Below is a small trained network, with its code and all its weights. Each question gives an input and a class and asks what happens when units are switched off, that is, made to give their printed mean instead of their output.

import numpy as np


def w(rows, s, z=0):
    codes = np.array(rows[::2]) - 128.0
    scale = np.full(codes.shape[1], s)
    scale[-1] = z or s
    return codes * scale


def norm(h):
    return h / np.sqrt((h * h).mean(-1, keepdims=True) + 1e-5)


def f(y):
    return np.maximum(y, 0)


def log_softmax(a):
    a = a - a.max(-1, keepdims=True)
    return a - np.log(np.exp(a).sum(-1, keepdims=True))


def net(x, mask):
    res = np.array(x, float).reshape(1, 8) / 4 @ E
    u = 0
    for l in range(2):
        y = f(norm(res) @ A[l][:, :-1].T + A[l][:, -1])
        res = res + np.where(mask[u : u + 10], y, B[l][:, -1]) @ B[l][:, :-1]
        u += 10
    return log_softmax(norm(res)[-1] @ U[:, :-1].T + U[:, -1])


A, B = {}, {}
E = w([
[191,130,149,176,215],'x0',
[128,125,136,123,128],'x1',
[127,127,130,127,129],'x2',
[217,80,71,34,106],'x3',
[128,129,129,127,130],'x4',
[128,128,129,127,128],'x5',
[122,1,92,106,215],'x6',
[127,130,126,131,128],'x7',
],0.0041)
A[0] = w([
[160,18,146,20,164,79],'L0N0',
[93,154,213,210,175,139],'L0N1',
[33,71,142,176,158,88],'L0N2',
[26,90,150,155,97,171],'L0N3',
[177,159,60,3,94,135],'L0N4',
[148,166,93,111,163,91],'L0N5',
[86,171,144,88,61,115],'L0N6',
[13,77,179,153,71,120],'L0N7',
[7,48,127,131,118,3],'L0N8',
[176,176,145,70,170,145],'L0N9',
],0.0057,0.0052)
B[0] = w([
[101,149,27,172,126,242],'L0N0',
[78,90,143,210,74,249],'L0N1',
[147,142,172,106,225,196],'L0N2',
[138,164,90,32,230,234],'L0N3',
[91,105,226,133,70,255],'L0N4',
[157,139,130,98,135,136],'L0N5',
[53,42,173,174,39,188],'L0N6',
[157,227,93,91,193,211],'L0N7',
[239,249,129,96,252,165],'L0N8',
[177,166,140,167,85,192],'L0N9',
],0.005,0.0038)
A[1] = w([
[86,207,80,90,134,79],'L1N0',
[117,243,212,154,114,67],'L1N1',
[51,142,69,100,96,108],'L1N2',
[47,159,49,100,119,120],'L1N3',
[223,197,201,97,69,155],'L1N4',
[157,157,159,190,108,93],'L1N5',
[38,254,160,200,141,37],'L1N6',
[165,94,45,89,149,130],'L1N7',
[129,45,123,128,198,105],'L1N8',
[82,109,119,152,220,250],'L1N9',
],0.0065,0.0026)
B[1] = w([
[152,69,71,53,107,168],'L1N0',
[208,7,2,80,167,227],'L1N1',
[86,53,91,82,151,174],'L1N2',
[133,55,112,37,183,182],'L1N3',
[30,242,163,79,249,219],'L1N4',
[167,192,99,123,197,183],'L1N5',
[209,34,83,130,89,235],'L1N6',
[236,165,121,195,120,197],'L1N7',
[54,149,170,144,72,194],'L1N8',
[103,189,218,124,48,254],'L1N9',
],0.0047,0.0048)
U = w([
[128,44,45,55,119,160],'0',
[151,241,135,68,247,248],'1',
[253,121,91,245,141,150],'2',
[48,129,241,220,162,24],'3',
[57,175,191,75,22,20],'4',
],0.012,0.0016)

Each question gives the input, the list of numbers given to net, and the class t.
The units are the neurons (one row each of A and B). Each row of codes is followed by its name. A weight is (code - 128) times the scale printed after its matrix; where a second scale follows, it is the last column's (A, B and U).
mask holds one flag per neuron, layer by layer. A switched-off neuron (its flag False) gives its mean, the last column of its row in B, instead of its output. The means were averaged over made-up inputs and are rounded, as every weight is.
A unit's drop is (log p(t) with every unit on - log p(t) with that unit switched off) / (log p(t) with every unit on - log p(t) with every unit switched off).
unit that matters most: the unit with the biggest drop
k most important neurons: the k neurons with the biggest drops, biggest first
k most important neurons of layer l: the k neurons of layer l with the biggest drops, biggest first
drop of u: that unit's drop, to one decimal
input [7,-2,-2,0,-7,-7,6,4], class 3: 2 most important neurons of layer 1 : (L1N8, L1N1)
input [-8,-6,1,-3,4,1,0,-4], class 0: most important neuron : (L0N6)
input [-8,2,-4,0,0,2,-6,-4], class 0: 2 most important neurons : (L1N9, L1N1)
input [-3,-3,-4,-7,-7,5,1,7], class 1: 3 most important neurons : (L0N3, L0N7, L0N2)
input [-8,8,-7,7,-1,4,0,-5], class 4: 4 most important neurons : (L0N4, L1N1, L1N6, L0N3)
input [2,-6,3,-1,-5,-4,8,-7], class 3: 3 most important neurons : (L1N8, L1N9, L1N1)
input [1,-2,-5,7,2,4,8,1], class 2: 2 most important neurons of layer 1 : (L1N7, L1N4)
input [-7,0,5,5,7,5,-1,-4], class 4: 3 most important neurons : (L0N4, L1N1, L1N6)
input [8,6,-8,-8,-2,-3,-3,0], class 2: 2 most important neurons of layer 1 : (L1N6, L1N1)
input [-5,2,-1,-6,8,7,0,3], class 0: 2 most important neurons of layer 0 : (L0N6, L0N1)
input [0,-5,3,-6,-2,1,1,-8], class 1: 2 most important neurons : (L0N3, L0N7)
input [2,4,8,-8,-4,-5,-8,-4], class 2: 2 most important neurons : (L1N6, L1N1)
input [1,-3,-8,-6,-1,4,-4,3], class 2: 2 most important neurons of layer 0 : (L0N1, L0N0)
input [3,-8,-6,8,-4,-4,3,-4], class 2: unit that matters most : L1N7
input [-3,8,8,7,3,-8,0,4], class 4: 2 most important neurons of layer 1 : (L1N1, L1N6)
input [5,8,1,8,-8,-7,4,-7], class 2: drop of L1N7 : 0.3
input [-2,-7,1,-8,8,8,1,-5], class 1: drop of L0N3 : 1.5
input [3,0,-1,-1,-2,-3,6,8], class 3: drop of L1N9 : 0.1
